Here is a tiny trained network, its code and every weight. The questions are about switching its units off for an input and a target symbol, where a switched-off unit gives its printed mean instead of its output.

import numpy as np


def w(rows, s, z=0):
    codes = np.array(rows[::2]) - 128.0
    scale = np.full(codes.shape[1], s)
    scale[-1] = z or s
    return codes * scale


def f(y):
    return np.maximum(y, 0)


def softmax(a):
    e = np.exp(a - a.max(-1, keepdims=True))
    return e / e.sum(-1, keepdims=True)


def log_softmax(a):
    a = a - a.max(-1, keepdims=True)
    return a - np.log(np.exp(a).sum(-1, keepdims=True))


def net(x, mask):
    ids = ['ΔΘΛΦΨΩβγεζμξπστ'.index(c) for c in x.split()]
    T = len(ids)
    res = E[ids] + P[:T]
    q, k, v = (res @ M[0].T for M in (Q, K, V))
    z = softmax(np.where(np.tri(T) > 0, q @ k.T / 3**0.5, -1e9)) @ v
    res = res + np.where(mask[0], z, O[0][:, -1]) @ O[0][:, :-1]
    y = f(res @ A[0][:, :-1].T + A[0][:, -1])
    res = res + np.where(mask[1:13], y, B[0][:, -1]) @ B[0][:, :-1]
    return log_softmax(res[-1] @ U[:, :-1].T + U[:, -1])


Q, K, V, O, A, B = {}, {}, {}, {}, {}, {}
E = w([
[106,183,252,163,129,141],'Δ',
[92,198,88,165,100,101],'Θ',
[155,211,142,154,143,126],'Λ',
[137,172,161,116,157,150],'Φ',
[176,201,133,154,145,98],'Ψ',
[141,193,144,141,164,129],'Ω',
[140,209,138,111,145,153],'β',
[145,68,160,141,76,217],'γ',
[129,135,138,119,133,125],'ε',
[99,193,204,97,108,86],'ζ',
[125,125,130,174,105,43],'μ',
[168,216,127,93,97,87],'ξ',
[75,137,151,182,165,135],'π',
[204,67,146,51,52,86],'σ',
[96,75,56,136,73,148],'τ',
],0.022)
P = w([
[190,54,153,125,106,46],'0',
[224,179,227,219,148,216],'1',
[111,92,68,105,173,79],'2',
[205,186,207,248,71,151],'3',
[91,123,75,90,154,79],'4',
[162,134,224,115,96,235],'5',
[50,127,44,104,175,113],'6',
[134,178,170,172,31,179],'7',
[30,146,58,88,150,126],'8',
[118,172,206,136,20,205],'9',
[5,139,47,84,142,154],'10',
[132,155,234,183,2,171],'11',
[32,120,95,75,167,129],'12',
],0.01)
Q[0] = w([
[94,2,82,183,92,60],'h1',
[168,102,133,181,35,204],'h1',
[12,217,105,183,74,106],'h1',
],0.0084)
K[0] = w([
[196,92,138,138,249,108],'h1',
[222,177,52,26,142,159],'h1',
[1,131,127,88,156,206],'h1',
],0.0076)
V[0] = w([
[118,128,50,180,86,172],'h1',
[146,75,144,104,186,253],'h1',
[45,134,177,135,149,129],'h1',
],0.013)
O[0] = w([
[234,127,12,166,197,126,108],'h1',
[200,87,157,121,174,167,3],'h1',
[24,169,171,141,174,165,165],'h1',
],0.011,0.0046)
A[0] = w([
[108,92,133,36,149,12,66],'n1',
[93,92,55,99,199,88,103],'n2',
[64,7,105,134,100,136,199],'n3',
[195,130,198,129,79,223,29],'n4',
[17,165,115,166,187,26,115],'n5',
[158,172,162,50,83,66,28],'n6',
[75,16,91,112,141,77,34],'n7',
[160,163,254,227,184,113,169],'n8',
[110,68,119,167,90,51,137],'n9',
[154,109,90,12,99,141,132],'n10',
[80,67,133,237,195,69,125],'n11',
[174,129,140,45,167,118,254],'n12',
],0.0098,0.0064)
B[0] = w([
[162,130,247,171,197,87,158],'n1',
[69,152,64,95,172,55,156],'n2',
[175,80,71,176,199,159,173],'n3',
[192,186,131,93,153,45,169],'n4',
[186,120,135,55,154,108,248],'n5',
[107,80,102,183,67,159,179],'n6',
[72,236,164,171,177,41,142],'n7',
[112,118,116,86,125,159,224],'n8',
[229,170,72,123,124,127,159],'n9',
[117,229,135,168,123,144,159],'n10',
[187,111,152,72,59,215,151],'n11',
[82,105,85,216,121,170,173],'n12',
],0.011,0.014)
U = w([
[121,113,88,172,237,77,95],'Δ',
[154,96,132,135,152,66,97],'Θ',
[159,119,161,150,189,111,73],'Λ',
[156,159,178,135,178,135,65],'Φ',
[126,139,55,54,112,71,38],'Ψ',
[92,179,194,112,233,46,39],'Ω',
[130,250,189,177,208,143,138],'β',
[196,146,141,105,211,99,126],'γ',
[141,117,105,79,179,180,224],'ε',
[82,173,147,74,119,192,31],'ζ',
[173,148,108,80,80,151,73],'μ',
[62,137,93,158,40,181,247],'ξ',
[146,118,204,158,135,244,230],'π',
[169,181,153,143,70,167,29],'σ',
[190,90,89,184,142,254,254],'τ',
],0.0088,0.0057)

Each question gives the input, a string of symbols that net reads in full, and the target symbol t.
The units are the heads (3 rows each of Q, K, V and O) and the neurons (one row each of A and B). Each row of codes is followed by its name. A weight is (code - 128) times the scale printed after its matrix; where a second scale follows, it is the last column's (O, A, B and U).
mask holds one flag per unit, heads first, then neurons. A switched-off unit (its flag False) gives its mean, the last column of its rows in O or B, instead of its output. The means were averaged over made-up inputs and are rounded, as every weight is.
A unit's drop is (log p(t) with every unit on - log p(t) with that unit switched off) / (log p(t) with every unit on - log p(t) with every unit switched off).
The circuit of an input: a set's keep is (log p(t) with only the set's units on - log p(t) with every unit switched off) / (log p(t) with every unit on - log p(t) with every unit switched off). Starting from the 12 units with the biggest drops (on a tie, the unit counted first), units are removed one at a time, each time the one whose removal leaves the highest keep (on an exact tie, the one counted first), for as long as the keep stays at least 0.8.
circuit, biggest first: the units of the circuit, biggest drop first
unit that matters most: the unit with the biggest drop
top k neurons: the k neurons with the biggest drops, biggest first
input β β Φ π β β β π β Φ Θ, target Ψ: top 2 neurons	n2; n5
input Λ Θ Ψ Λ Φ β β π ζ ζ Φ, target Ω: circuit, biggest first	h1; n5
input Φ Φ μ, target γ: unit that matters most	n9
input γ γ Ω τ β Φ β Φ Λ τ ξ, target Δ: circuit, biggest first	h1; n2; n12
input ε Θ β, target Ψ: top 3 neurons	n1; n2; n3
input Ψ τ β Ψ Θ γ Φ β γ Φ Φ, target τ: circuit, biggest first	h1; n12
input Φ Ψ Δ, target ζ: circuit, biggest first	h1; n8
input β β Ω ξ Λ Ψ, target ξ: circuit, biggest first	h1; n5; n6
input β ζ Φ ζ σ ζ Λ, target Ω: circuit, biggest first	n5; h1
input β π τ Φ β β Ω ξ, target ξ: circuit, biggest first	n5; n6
input Φ ζ Φ Θ Φ τ ζ ξ β π, target π: circuit, biggest first	n11; h1
input β β ξ μ Ψ Φ β β Φ σ, target σ: top 2 neurons	n10; n1
input β β Φ π Φ Φ μ τ ζ τ Ψ, target Δ: circuit, biggest first	h1; n2
input σ β Δ ε Λ Δ β τ Δ, target ζ: circuit, biggest first	n8; n3; n11; h1
input Λ β π σ β σ, target σ: unit that matters most	n10
input γ ζ σ Φ β ζ Λ Φ, target ζ: top 2 neurons	n8; n1
input Ψ π τ σ β β γ ξ Θ ξ π, target ε: top 3 neurons	n11; n5; n2
input Ω Θ β Δ Φ β Θ, target Ψ: circuit, biggest first	n2; h1; n5
input τ τ ξ Φ Φ τ Λ, target Δ: top 2 neurons	n2; n6
input τ Φ ξ ε, target ξ: circuit, biggest first	n5; h1
input β ζ π Δ ξ β ζ Ω β, target Ω: circuit, biggest first	h1; n5
input Λ Λ Λ ζ ζ, target Ω: top neuron	n1
input γ Φ μ β Ψ β β π, target π: circuit, biggest first	h1; n11
input Ω Θ β ε ξ Φ, target ξ: top 2 neurons	n5; n1
input β β β, target ξ: top 2 neurons	n5; n12
input β Φ Φ ζ π τ Λ Φ σ β τ Φ, target τ: top 2 neurons	n5; n12
input Φ ξ β β Ψ τ π β Φ τ β Λ, target τ: top neuron	n5
